q738: [-19.5 -10.8   5.8 -29.1  12.4 -27.4  27.4  14.4   1.0 -13.8  -1.7 -73.4
  30.6 -20.7  37.3  35.5  16.2 -47.7  17.3  -6.6 -22.3  15.0  15.6 -12.7
 -25.5  28.4   3.0  15.7 -32.3 -17.8 -24.5  -5.0]
q596: [-54.7 -21.1  22.1  26.7   1.5 -66.5  43.5  -1.4   8.5  10.5  22.9 -63.1
  57.0  13.6  43.2 -39.1 -55.7   7.8  88.4  39.8 -15.9 -14.7  35.6 -19.7
 -29.5 -10.8   9.5  16.4  57.4  21.8  -5.0  14.0]
q502: [-24.0  13.0 -19.6  30.0  28.0   2.8 -38.3  -6.2 -22.9   5.3  19.5   9.9
  27.3  -6.0  13.8  10.4   6.5  11.6   1.1  24.2 -37.0 -20.8  -7.0  -8.8
   0.0  28.4  19.6  26.8  74.5   2.9   2.3  11.7]
q611: [ 68.7 -36.1 -16.4 -12.1  23.7   4.9   6.6  21.1  11.6  -3.4 -36.1  -6.6
 -29.2 -16.5   0.8  26.3  14.2  21.3 -67.5 -18.0  24.3   5.9 -27.8  20.3
  71.0 -52.4  44.2 -37.7  18.5  21.5   1.2 -23.9]
q94: [ 37.2 -10.0  -2.7   5.4   5.0  54.4 -54.5   2.2  -7.8  21.1 -10.0  87.8
 -52.1  20.2 -44.5  -3.2  22.3  15.2 -67.3 -41.6   2.0 -24.5 -40.3  32.2
  35.4   6.8 -22.4   9.9 -16.0 -27.8   9.9  -0.5]
q128: [-16.4 -49.9  49.4 -14.1 -15.9 -46.2  84.7  -6.1  72.9   7.6   0.6  -6.7
  10.4  32.2  16.0 -47.5 -25.5 -14.4  52.3 -25.6  21.9   7.3   5.4  36.9
 -33.2 -43.2 -13.0  39.4  32.5  27.2  11.8 -20.5]
where: [6.6]  q611, 7
where: [0.6]  q128, 11
where: [20.2]  q94, 14

